Here is a tiny trained network, its code and every weight. The questions are about switching its units off for an input and a class, where a switched-off unit gives its printed mean instead of its output.

import numpy as np


def w(rows, s, z=0):
    codes = np.array(rows[::2]) - 128.0
    scale = np.full(codes.shape[1], s)
    scale[-1] = z or s
    return codes * scale


def f(y):
    return np.maximum(y, 0)


def log_softmax(a):
    a = a - a.max(-1, keepdims=True)
    return a - np.log(np.exp(a).sum(-1, keepdims=True))


def net(x, mask):
    res = np.array(x, float).reshape(1, 6) / 4 @ E
    y = f(res @ A[0][:, :-1].T + A[0][:, -1])
    res = res + np.where(mask, y, B[0][:, -1]) @ B[0][:, :-1]
    return log_softmax(res[-1] @ U[:, :-1].T + U[:, -1])


A, B = {}, {}
E = w([
[160,86,248,77],'x0',
[19,255,187,75],'x1',
[180,192,76,117],'x2',
[51,86,135,147],'x3',
[105,172,81,69],'x4',
[212,150,192,195],'x5',
],0.0069)
A[0] = w([
[177,180,162,134,101],'neuron 0',
[94,139,147,128,47],'neuron 1',
[135,109,104,235,73],'neuron 2',
[122,122,118,123,52],'neuron 3',
[146,137,177,76,162],'neuron 4',
[111,106,60,136,33],'neuron 5',
[136,30,173,187,88],'neuron 6',
[195,132,90,207,31],'neuron 7',
[161,36,234,87,42],'neuron 8',
[70,113,115,146,62],'neuron 9',
[121,117,38,170,84],'neuron 10',
[85,118,80,74,162],'neuron 11',
[108,106,30,100,14],'neuron 12',
[153,64,166,103,36],'neuron 13',
[134,120,122,127,55],'neuron 14',
[162,143,154,117,31],'neuron 15',
[137,137,124,113,56],'neuron 16',
[145,64,174,135,52],'neuron 17',
[110,142,105,178,144],'neuron 18',
[115,109,180,151,20],'neuron 19',
[210,161,154,158,111],'neuron 20',
[61,110,118,149,54],'neuron 21',
[85,109,110,139,78],'neuron 22',
[166,189,134,136,88],'neuron 23',
[58,158,148,132,79],'neuron 24',
[124,133,130,138,87],'neuron 25',
[175,158,152,46,88],'neuron 26',
[196,129,91,115,42],'neuron 27',
[141,139,125,154,57],'neuron 28',
[80,114,7,123,27],'neuron 29',
[82,165,127,154,8],'neuron 30',
[129,132,115,136,62],'neuron 31',
[112,140,134,143,20],'neuron 32',
[110,158,133,150,42],'neuron 33',
[184,164,165,79,2],'neuron 34',
[54,168,137,120,95],'neuron 35',
[79,113,146,100,57],'neuron 36',
[16,156,167,143,66],'neuron 37',
[17,173,212,147,51],'neuron 38',
[169,119,139,152,88],'neuron 39',
],0.012,0.0074)
B[0] = w([
[161,189,86,126,183],'neuron 0',
[103,157,119,136,141],'neuron 1',
[127,138,63,227,198],'neuron 2',
[108,114,125,105,128],'neuron 3',
[151,183,186,81,221],'neuron 4',
[129,70,156,72,156],'neuron 5',
[143,77,227,158,237],'neuron 6',
[141,156,77,224,207],'neuron 7',
[148,127,254,169,228],'neuron 8',
[93,79,149,169,152],'neuron 9',
[165,53,100,73,206],'neuron 10',
[121,59,163,4,228],'neuron 11',
[159,80,111,52,173],'neuron 12',
[124,108,205,162,165],'neuron 13',
[160,116,128,133,128],'neuron 14',
[162,165,155,106,135],'neuron 15',
[138,125,118,108,128],'neuron 16',
[151,85,201,125,177],'neuron 17',
[74,107,79,166,180],'neuron 18',
[146,91,198,106,143],'neuron 19',
[172,206,79,147,214],'neuron 20',
[89,74,160,171,156],'neuron 21',
[108,85,130,139,148],'neuron 22',
[155,146,62,92,172],'neuron 23',
[70,144,109,140,194],'neuron 24',
[117,139,112,136,128],'neuron 25',
[147,153,138,33,188],'neuron 26',
[212,115,88,149,172],'neuron 27',
[128,129,116,143,132],'neuron 28',
[111,50,75,72,201],'neuron 29',
[78,187,116,169,141],'neuron 30',
[114,130,101,121,128],'neuron 31',
[88,165,108,119,128],'neuron 32',
[110,150,123,114,133],'neuron 33',
[134,203,135,114,151],'neuron 34',
[51,135,116,118,214],'neuron 35',
[68,108,133,100,160],'neuron 36',
[31,161,114,155,230],'neuron 37',
[36,212,121,208,253],'neuron 38',
[185,144,120,133,166],'neuron 39',
],0.026,0.0062)
U = w([
[89,14,69,113,84],'0',
[184,94,70,224,97],'1',
[68,179,102,76,255],'2',
[3,170,139,117,87],'3',
[141,61,209,205,93],'4',
[112,51,119,212,247],'5',
[146,218,137,119,73],'6',
[78,131,153,71,131],'7',
],0.0055,0.0078)

Each question gives the input, the list of numbers given to net, and the class t.
The units are the neurons (one row each of A and B). Each row of codes is followed by its name. A weight is (code - 128) times the scale printed after its matrix; where a second scale follows, it is the last column's (A, B and U).
mask holds one flag per neuron, in row order. A switched-off neuron (its flag False) gives its mean, the last column of its row in B, instead of its output. The means were averaged over made-up inputs and are rounded, as every weight is.
A unit's drop is (log p(t) with every unit on - log p(t) with that unit switched off) / (log p(t) with every unit on - log p(t) with every unit switched off).
The circuit of an input: a set's keep is (log p(t) with only the set's units on - log p(t) with every unit switched off) / (log p(t) with every unit on - log p(t) with every unit switched off). Starting from the 12 units with the biggest drops (on a tie, the unit counted first), units are removed one at a time, each time the one whose removal leaves the highest keep (on an exact tie, the one counted first), for as long as the keep stays at least 0.8.
circuit, biggest first: the units of the circuit, biggest drop first
top k neurons: the k neurons with the biggest drops, biggest first
drop when u is switched off: that unit's drop, to one decimal
input [5,-7,8,-3,-8,-2], class 1: circuit, biggest first -> [neuron 20]
input [5,7,-4,-7,3,3], class 6: circuit, biggest first -> [neuron 4; neuron 0]
input [4,-5,6,-6,-8,-4], class 1: circuit, biggest first -> [neuron 20; neuron 27]
input [1,-4,0,-2,5,4], class 6: circuit, biggest first -> [neuron 29; neuron 20]
input [-3,-2,-8,-6,-3,6], class 1: top 4 neurons -> [neuron 20; neuron 2; neuron 7; neuron 11]
input [-5,3,-3,2,2,-5], class 0: top 2 neurons -> [neuron 29; neuron 11]
input [7,-8,5,-8,-2,-5], class 4: top 2 neurons -> [neuron 8; neuron 13]
input [8,3,0,5,3,8], class 6: top 2 neurons -> [neuron 4; neuron 0]
input [4,-4,2,-4,-3,6], class 6: top 2 neurons -> [neuron 20; neuron 0]
input [1,0,2,-3,-8,0], class 1: top 2 neurons -> [neuron 11; neuron 20]
input [5,-6,-1,-2,8,7], class 6: top 2 neurons -> [neuron 20; neuron 0]
input [1,-6,4,-1,2,3], class 1: drop when neuron 17 is switched off -> 0.0
input [-1,-2,4,-4,2,4], class 1: drop when neuron 7 is switched off -> 0.1
input [-2,4,-7,-1,-8,7], class 4: circuit, biggest first -> [neuron 6]
input [-2,-1,-6,-4,-6,0], class 4: drop when neuron 6 is switched off -> 0.3
